Below is a small trained network, with its code and all its weights. Each question gives an input and a target symbol and asks what happens when units are switched off, that is, made to give their printed mean instead of their output.

import numpy as np


def w(rows, s, z=0):
    codes = np.array(rows[::2]) - 128.0
    scale = np.full(codes.shape[1], s)
    scale[-1] = z or s
    return codes * scale


def norm(h):
    return h / np.sqrt((h * h).mean(-1, keepdims=True) + 1e-5)


def f(y):
    return np.maximum(y, 0)


def softmax(a):
    e = np.exp(a - a.max(-1, keepdims=True))
    return e / e.sum(-1, keepdims=True)


def log_softmax(a):
    a = a - a.max(-1, keepdims=True)
    return a - np.log(np.exp(a).sum(-1, keepdims=True))


def net(x, mask):
    ids = ['Δβλστφω'.index(c) for c in x.split()]
    T = len(ids)
    res = E[ids] + P[:T]
    r = norm(res)
    for j in range(3):
        rows = slice(2 * j, 2 * j + 2)
        q, k, v = (r @ M[0][rows].T for M in (Q, K, V))
        z = softmax(np.where(np.tri(T) > 0, q @ k.T / 2**0.5, -1e9)) @ v
        o = O[0][rows]
        res = res + np.where(mask[j], z, o[:, -1]) @ o[:, :-1]
    y = f(norm(res) @ A[0][:, :-1].T + A[0][:, -1])
    res = res + np.where(mask[3:15], y, B[0][:, -1]) @ B[0][:, :-1]
    return log_softmax(norm(res)[-1] @ U[:, :-1].T + U[:, -1])


Q, K, V, O, A, B = {}, {}, {}, {}, {}, {}
E = w([
[156,151,115],'Δ',
[220,137,212],'β',
[141,140,105],'λ',
[203,122,118],'σ',
[90,129,206],'τ',
[105,2,64],'φ',
[114,143,71],'ω',
],0.022)
P = w([
[253,174,164],'0',
[159,163,122],'1',
[141,158,110],'2',
[129,179,86],'3',
[157,126,221],'4',
[131,179,107],'5',
],0.0065)
Q[0] = w([
[153,158,13],'head 0',
[194,60,145],'head 0',
[147,31,177],'head 1',
[202,223,110],'head 1',
[125,132,101],'head 2',
[15,9,176],'head 2',
],0.012)
K[0] = w([
[148,212,68],'head 0',
[139,157,193],'head 0',
[199,167,136],'head 1',
[8,109,33],'head 1',
[211,105,84],'head 2',
[149,146,243],'head 2',
],0.013)
V[0] = w([
[254,85,92],'head 0',
[217,62,16],'head 0',
[8,36,22],'head 1',
[179,37,120],'head 1',
[12,29,189],'head 2',
[176,147,21],'head 2',
],0.0097)
O[0] = w([
[120,7,64,225],'head 0',
[105,136,100,194],'head 0',
[118,62,168,76],'head 1',
[116,107,31,151],'head 1',
[165,111,97,2],'head 2',
[134,70,255,211],'head 2',
],0.0071,0.0089)
A[0] = w([
[157,185,75,217],'neuron 0',
[105,251,173,202],'neuron 1',
[46,125,125,130],'neuron 2',
[193,142,67,20],'neuron 3',
[83,154,50,244],'neuron 4',
[216,143,179,137],'neuron 5',
[125,125,19,160],'neuron 6',
[137,201,85,103],'neuron 7',
[123,134,123,35],'neuron 8',
[125,196,134,82],'neuron 9',
[136,79,85,252],'neuron 10',
[140,221,45,114],'neuron 11',
],0.012,0.0021)
B[0] = w([
[63,92,158,191],'neuron 0',
[128,254,175,220],'neuron 1',
[138,152,194,173],'neuron 2',
[160,193,167,178],'neuron 3',
[51,133,174,190],'neuron 4',
[192,94,84,254],'neuron 5',
[95,108,174,219],'neuron 6',
[93,119,108,171],'neuron 7',
[122,140,102,128],'neuron 8',
[112,179,62,164],'neuron 9',
[191,175,143,232],'neuron 10',
[65,82,103,193],'neuron 11',
],0.0085,0.0054)
U = w([
[91,202,83,71],'Δ',
[230,144,44,128],'β',
[74,101,233,3],'λ',
[169,143,125,176],'σ',
[203,197,133,150],'τ',
[104,33,2,228],'φ',
[82,67,221,117],'ω',
],0.0095,0.0051)

Each question gives the input, a string of symbols that net reads in full, and the target symbol t.
The units are the heads (2 rows each of Q, K, V and O) and the neurons (one row each of A and B). Each row of codes is followed by its name. A weight is (code - 128) times the scale printed after its matrix; where a second scale follows, it is the last column's (O, A, B and U).
mask holds one flag per unit, heads first, then neurons. A switched-off unit (its flag False) gives its mean, the last column of its rows in O or B, instead of its output. The means were averaged over made-up inputs and are rounded, as every weight is.
A unit's drop is (log p(t) with every unit on - log p(t) with that unit switched off) / (log p(t) with every unit on - log p(t) with every unit switched off).
The circuit of an input: a set's keep is (log p(t) with only the set's units on - log p(t) with every unit switched off) / (log p(t) with every unit on - log p(t) with every unit switched off). Starting from the 12 units with the biggest drops (on a tie, the unit counted first), units are removed one at a time, each time the one whose removal leaves the highest keep (on an exact tie, the one counted first), for as long as the keep stays at least 0.8.
units of the circuit, in order: the units of the circuit, biggest drop first
heads that matter: for each layer, one digit per head in row order, 1 if its drop is at least 0.15 and else 0, layers parted by /
drop when u is switched off: that unit's drop, to one decimal
input Δ Δ ω ω ω, target ω: units of the circuit, in order => (head 1)
input τ ω Δ, target ω: heads that matter => 011
input β β β, target β: units of the circuit, in order => (neuron 5; head 2)
input β φ β φ Δ, target φ: heads that matter => 010
input σ φ ω σ τ, target Δ: heads that matter => 101
input Δ λ ω λ, target ω: heads that matter => 000
input λ ω λ τ τ, target τ: heads that matter => 100
input λ Δ φ σ, target φ: heads that matter => 110
input Δ Δ λ λ τ ω, target λ: drop when neuron 4 is switched off => 0.0
input φ φ λ, target φ: drop when neuron 1 is switched off => 0.2
input φ Δ σ, target φ: drop when head 0 is switched off => 0.3
input σ Δ φ φ Δ λ, target φ: drop when neuron 3 is switched off => 0.1
